Below is a small trained network, with its code and all its weights. Each question gives an input and a target symbol and asks what happens when units are switched off, that is, made to give their printed mean instead of their output.

import numpy as np


def w(rows, s, z=0):
    codes = np.array(rows[::2]) - 128.0
    scale = np.full(codes.shape[1], s)
    scale[-1] = z or s
    return codes * scale


def f(y):
    return np.maximum(y, 0)


def softmax(a):
    e = np.exp(a - a.max(-1, keepdims=True))
    return e / e.sum(-1, keepdims=True)


def log_softmax(a):
    a = a - a.max(-1, keepdims=True)
    return a - np.log(np.exp(a).sum(-1, keepdims=True))


def net(x, mask):
    ids = ['βγδεζθφ'.index(c) for c in x.split()]
    T = len(ids)
    res = E[ids] + P[:T]
    q, k, v = (res @ M[0].T for M in (Q, K, V))
    z = softmax(np.where(np.tri(T) > 0, q @ k.T / 2**0.5, -1e9)) @ v
    res = res + np.where(mask[0], z, O[0][:, -1]) @ O[0][:, :-1]
    y = f(res @ A[0][:, :-1].T + A[0][:, -1])
    res = res + np.where(mask[1:17], y, B[0][:, -1]) @ B[0][:, :-1]
    return log_softmax(res[-1] @ U[:, :-1].T + U[:, -1])


Q, K, V, O, A, B = {}, {}, {}, {}, {}, {}
E = w([
[217,103,81,151,80,90,204,88,223,36,112,160],'β',
[141,75,160,85,166,114,173,121,167,117,182,104],'γ',
[147,128,177,172,46,116,137,140,169,53,183,133],'δ',
[144,129,60,111,151,131,137,141,125,164,145,89],'ε',
[191,140,179,133,136,99,167,58,143,55,117,88],'ζ',
[120,135,141,100,125,252,128,172,136,87,109,121],'θ',
[120,144,149,149,78,135,157,191,137,82,85,101],'φ',
],0.014)
P = w([
[80,166,56,148,175,177,248,52,169,105,254,109],'0',
[152,35,203,150,122,162,90,96,86,152,74,192],'1',
[119,207,64,193,112,127,206,195,197,108,198,92],'2',
[154,41,185,132,116,152,66,103,98,159,86,180],'3',
[105,191,33,176,107,115,235,195,216,119,179,82],'4',
[180,36,164,138,109,139,33,128,86,118,88,179],'5',
[123,203,25,189,95,119,217,188,202,114,176,91],'6',
[192,52,169,91,88,130,84,120,82,134,106,159],'7',
[100,206,51,191,90,126,216,188,193,104,189,86],'8',
[194,58,166,70,77,114,80,112,98,147,93,147],'9',
[102,199,42,183,105,135,221,183,207,99,202,83],'10',
],0.0089)
Q[0] = w([
[194,23,172,72,108,96,14,53,45,170,153,199],'head 0',
[146,118,184,174,101,69,10,110,65,184,108,122],'head 0',
],0.011)
K[0] = w([
[236,114,157,49,109,15,61,182,164,160,132,80],'head 0',
[171,154,152,115,48,133,8,254,129,175,116,86],'head 0',
],0.009)
V[0] = w([
[54,184,53,13,237,130,172,89,61,222,155,53],'head 0',
[2,175,136,146,170,214,50,198,69,198,112,67],'head 0',
],0.0079)
O[0] = w([
[110,117,75,123,135,104,176,153,48,48,145,193,150],'head 0',
[185,156,119,40,69,93,254,104,52,136,174,96,2],'head 0',
],0.0091,0.0081)
A[0] = w([
[171,110,201,90,57,149,90,129,110,198,64,80,63],'neuron 0',
[74,173,96,172,202,136,105,171,107,126,79,143,27],'neuron 1',
[162,247,129,2,20,134,181,100,101,159,155,92,68],'neuron 2',
[127,143,135,132,131,133,89,127,193,137,134,65,231],'neuron 3',
[185,118,97,132,74,190,108,130,73,172,15,126,195],'neuron 4',
[147,81,174,121,92,176,53,72,201,222,79,108,91],'neuron 5',
[161,121,77,70,148,89,93,138,107,171,84,127,148],'neuron 6',
[160,62,197,78,240,66,76,49,85,111,79,111,21],'neuron 7',
[159,245,112,117,103,165,240,132,146,131,177,28,164],'neuron 8',
[199,121,210,113,73,52,92,16,128,88,163,122,1],'neuron 9',
[155,113,129,123,114,109,70,125,161,151,140,160,64],'neuron 10',
[197,114,135,113,133,183,85,54,87,122,23,190,15],'neuron 11',
[111,208,118,161,100,61,153,128,191,100,122,101,70],'neuron 12',
[64,158,159,145,148,147,175,161,141,105,209,129,167],'neuron 13',
[108,80,145,205,161,151,69,108,195,180,56,109,202],'neuron 14',
[100,157,74,136,185,104,136,151,136,185,181,130,53],'neuron 15',
],0.0077,0.0047)
B[0] = w([
[43,88,174,165,96,155,121,124,159,32,7,112,162],'neuron 0',
[124,101,139,82,101,131,101,63,165,136,137,160,155],'neuron 1',
[84,35,155,203,184,221,57,217,22,108,184,109,131],'neuron 2',
[116,109,131,153,123,111,176,124,86,155,99,90,199],'neuron 3',
[151,125,55,205,216,133,125,121,119,155,98,115,153],'neuron 4',
[99,165,94,60,188,126,133,153,101,117,209,179,225],'neuron 5',
[37,178,119,94,73,180,204,84,118,126,159,51,135],'neuron 6',
[254,86,208,137,108,162,140,170,204,159,175,50,144],'neuron 7',
[142,106,201,35,40,112,141,61,196,102,134,126,161],'neuron 8',
[21,201,56,86,87,177,71,19,128,182,167,135,137],'neuron 9',
[127,159,86,104,128,77,124,94,115,103,155,158,156],'neuron 10',
[172,240,162,41,169,107,139,215,218,151,25,128,143],'neuron 11',
[92,129,115,73,226,185,79,138,115,110,184,87,149],'neuron 12',
[182,180,89,132,117,134,162,120,149,126,71,125,170],'neuron 13',
[180,94,122,158,91,58,166,89,98,135,149,132,252],'neuron 14',
[168,100,172,141,146,120,90,150,178,58,42,126,146],'neuron 15',
],0.0078,0.021)
U = w([
[73,102,126,95,100,104,68,84,94,120,149,181,83],'β',
[73,153,143,100,254,185,69,170,165,96,137,193,171],'γ',
[126,187,53,165,162,158,170,139,69,217,183,59,253],'δ',
[173,162,99,91,81,56,160,140,94,121,104,183,47],'ε',
[133,53,150,233,51,108,141,117,125,94,41,99,25],'ζ',
[140,33,188,87,118,148,92,163,102,113,175,145,139],'θ',
[153,193,161,110,95,143,124,101,228,161,98,73,145],'φ',
],0.0077,0.0051)

Each question gives the input, a string of symbols that net reads in full, and the target symbol t.
The units are the heads (2 rows each of Q, K, V and O) and the neurons (one row each of A and B). Each row of codes is followed by its name. A weight is (code - 128) times the scale printed after its matrix; where a second scale follows, it is the last column's (O, A, B and U).
mask holds one flag per unit, heads first, then neurons. A switched-off unit (its flag False) gives its mean, the last column of its rows in O or B, instead of its output. The means were averaged over made-up inputs and are rounded, as every weight is.
A unit's drop is (log p(t) with every unit on - log p(t) with that unit switched off) / (log p(t) with every unit on - log p(t) with every unit switched off).
The circuit of an input: a set's keep is (log p(t) with only the set's units on - log p(t) with every unit switched off) / (log p(t) with every unit on - log p(t) with every unit switched off). Starting from the 12 units with the biggest drops (on a tie, the unit counted first), units are removed one at a time, each time the one whose removal leaves the highest keep (on an exact tie, the one counted first), for as long as the keep stays at least 0.8.
circuit, biggest first: the units of the circuit, biggest drop first
most important unit: the unit with the biggest drop
top k neurons: the k neurons with the biggest drops, biggest first
drop of u: that unit's drop, to one decimal
input β ζ ε ε δ ε γ, target β: top 3 neurons => [neuron 14; neuron 5; neuron 1]
input ε θ γ γ ε β ε ε ε θ, target γ: most important unit => neuron 5
input θ ε ε γ ε ε δ, target θ: circuit, biggest first => [head 0; neuron 2; neuron 8]
input φ θ ε ε γ ε γ, target φ: circuit, biggest first => [head 0; neuron 5; neuron 14]
input ζ ε ζ ε θ, target ζ: circuit, biggest first => [neuron 5; head 0; neuron 14]
input γ ε φ φ ε δ φ ε ε ε φ, target γ: circuit, biggest first => [head 0; neuron 14]
input ζ ε ε θ θ ε φ ε γ γ ε, target ζ: circuit, biggest first => [neuron 5; head 0]
input θ δ ε ε ζ ε ε, target θ: top 2 neurons => [neuron 2; neuron 8]
input δ φ β ζ ε β, target ε: top 3 neurons => [neuron 14; neuron 5; neuron 11]
input β ε ε ε φ δ β ε β γ ζ, target β: top 2 neurons => [neuron 14; neuron 5]
input δ ε γ δ γ δ, target β: circuit, biggest first => [neuron 5; neuron 14; head 0; neuron 9]
input γ ε ε ε γ ε β, target γ: top 3 neurons => [neuron 14; neuron 12; neuron 3]
input δ ζ ε ε, target δ: top 2 neurons => [neuron 0; neuron 8]
input δ ε ε δ β ε δ γ ζ, target δ: most important unit => head 0
input φ δ δ ε ζ γ γ ε δ, target φ: top 4 neurons => [neuron 5; neuron 8; neuron 14; neuron 13]
input β ζ δ, target β: circuit, biggest first => [neuron 14; head 0; neuron 5; neuron 1]
input θ δ γ ε γ γ β γ θ δ β, target θ: top 3 neurons => [neuron 2; neuron 8; neuron 12]
input θ ζ ε φ ζ ε γ ζ φ, target θ: top 2 neurons => [neuron 2; neuron 8]
input ζ γ ε ε β, target ζ: drop of neuron 8 => 0.0
input ε δ θ γ φ γ ε ε ε θ, target γ: most important unit => neuron 11
input δ γ γ ζ δ φ ε β ε ε δ, target δ: drop of head 0 => 0.8
input ε γ γ θ ε γ ε ε γ β γ, target ε: drop of neuron 13 => 0.2
